Below is a small trained network, with its code and all its weights. Each question gives an input and a class and asks what happens when units are switched off, that is, made to give their printed mean instead of their output.

import numpy as np


def w(rows, s, z=0):
    codes = np.array(rows[::2]) - 128.0
    scale = np.full(codes.shape[1], s)
    scale[-1] = z or s
    return codes * scale


def f(y):
    return y / 2 * (1 + np.tanh(0.7978845608 * (y + 0.044715 * y**3)))


def log_softmax(a):
    a = a - a.max(-1, keepdims=True)
    return a - np.log(np.exp(a).sum(-1, keepdims=True))


def net(x, mask):
    res = np.array(x, float).reshape(1, 5) / 4 @ E
    y = f(res @ A[0][:, :-1].T + A[0][:, -1])
    res = res + np.where(mask, y, B[0][:, -1]) @ B[0][:, :-1]
    return log_softmax(res[-1] @ U[:, :-1].T + U[:, -1])


A, B = {}, {}
E = w([
[104,20,140,208,248,171,156,178,79,177,61,74],'x0',
[85,152,110,210,168,29,91,178,154,2,27,87],'x1',
[146,145,188,164,184,162,19,154,209,196,203,105],'x2',
[112,115,122,54,91,87,93,158,98,150,128,152],'x3',
[140,111,187,121,147,166,112,128,73,23,97,78],'x4',
],0.0084)
A[0] = w([
[163,83,172,142,91,155,144,81,72,180,176,141,69],'n1',
[122,146,172,105,204,126,33,179,178,157,175,103,181],'n2',
[122,206,75,142,116,84,74,46,122,132,190,186,107],'n3',
[110,72,76,120,254,143,132,113,102,171,111,77,82],'n4',
[101,125,99,166,116,78,156,139,180,188,132,174,71],'n5',
[56,126,116,37,173,195,151,146,149,157,152,163,134],'n6',
[98,141,80,157,169,102,94,167,151,114,83,196,38],'n7',
[89,98,163,174,86,111,85,163,170,109,56,152,103],'n8',
[127,128,123,94,122,231,129,80,139,155,96,156,3],'n9',
[105,80,98,140,151,163,137,237,103,202,74,149,5],'n10',
[139,80,27,122,91,134,205,131,78,87,78,139,217],'n11',
],0.0076,0.0023)
B[0] = w([
[209,95,71,100,214,115,87,119,109,204,66,88,212],'n1',
[64,110,59,146,148,156,185,154,143,135,128,254,255],'n2',
[89,141,141,153,98,87,70,129,119,170,156,104,223],'n3',
[82,188,186,154,76,90,85,195,86,134,214,99,253],'n4',
[98,6,216,145,132,69,105,116,239,97,131,114,173],'n5',
[144,31,88,147,99,145,117,80,182,118,87,90,186],'n6',
[185,129,123,97,198,94,83,130,159,66,93,83,179],'n7',
[161,68,103,133,143,158,132,198,112,127,99,72,193],'n8',
[169,135,82,56,114,161,119,160,167,134,127,53,172],'n9',
[158,158,105,197,96,85,31,53,65,128,219,134,214],'n10',
[66,103,114,70,132,152,121,145,168,142,201,213,250],'n11',
],0.007,0.0077)
U = w([
[84,175,101,101,175,166,191,156,153,126,147,251,149],'0',
[164,255,144,159,49,78,92,95,82,115,210,88,3],'1',
[239,106,64,84,190,88,113,105,188,99,31,51,11],'2',
[93,166,117,146,71,156,152,144,145,144,78,153,224],'3',
[136,69,243,120,115,106,167,105,182,110,119,149,198],'4',
],0.0069,0.0025)

Each question gives the input, the list of numbers given to net, and the class t.
The units are the neurons (one row each of A and B). Each row of codes is followed by its name. A weight is (code - 128) times the scale printed after its matrix; where a second scale follows, it is the last column's (A, B and U).
mask holds one flag per neuron, in row order. A switched-off neuron (its flag False) gives its mean, the last column of its row in B, instead of its output. The means were averaged over made-up inputs and are rounded, as every weight is.
A unit's drop is (log p(t) with every unit on - log p(t) with that unit switched off) / (log p(t) with every unit on - log p(t) with every unit switched off).
The circuit of an input: a set's keep is (log p(t) with only the set's units on - log p(t) with every unit switched off) / (log p(t) with every unit on - log p(t) with every unit switched off). Starting from all 11 units, units are removed one at a time, each time the one whose removal leaves the highest keep (on an exact tie, the one counted first), for as long as the keep stays at least 0.8.
units of the circuit, in order: the units of the circuit, biggest drop first
top k neurons: the k neurons with the biggest drops, biggest first
drop of u: that unit's drop, to one decimal
input [3,5,-8,-3,-4], class 0: units of the circuit, in order : n11
input [8,6,-2,-4,1], class 1: units of the circuit, in order : n4, n10
input [-4,-6,5,3,-7], class 4: top 3 neurons : n5, n6, n3
input [7,7,-5,2,-3], class 1: units of the circuit, in order : n10, n4
input [-5,8,-6,6,-2], class 2: top 2 neurons : n7, n2
input [6,5,-3,-1,5], class 1: units of the circuit, in order : n4, n10
input [7,-8,-5,-2,-2], class 2: top 3 neurons : n1, n6, n9
input [-1,4,4,1,4], class 0: units of the circuit, in order : n2, n10
input [7,-4,3,2,-7], class 1: top 2 neurons : n10, n4
input [6,6,-3,5,1], class 1: units of the circuit, in order : n10, n4
input [-6,7,4,4,-5], class 2: top 4 neurons : n7, n4, n11, n8
input [0,-7,3,-3,-3], class 2: units of the circuit, in order : n1, n6
input [-6,-2,6,8,6], class 3: top 2 neurons : n2, n11
input [8,7,-7,-5,-2], class 1: top neuron : n4
input [-1,4,0,3,-5], class 4: top 2 neurons : n1, n5
input [6,-8,-1,-4,-8], class 2: top 3 neurons : n1, n6, n9
input [7,7,3,-5,-6], class 1: top 3 neurons : n4, n10, n1
input [4,2,2,-4,-8], class 4: drop of n6 : -0.1
input [-2,-7,1,-6,7], class 2: drop of n1 : 0.1
input [-6,2,6,-2,-6], class 0: drop of n10 : 0.4
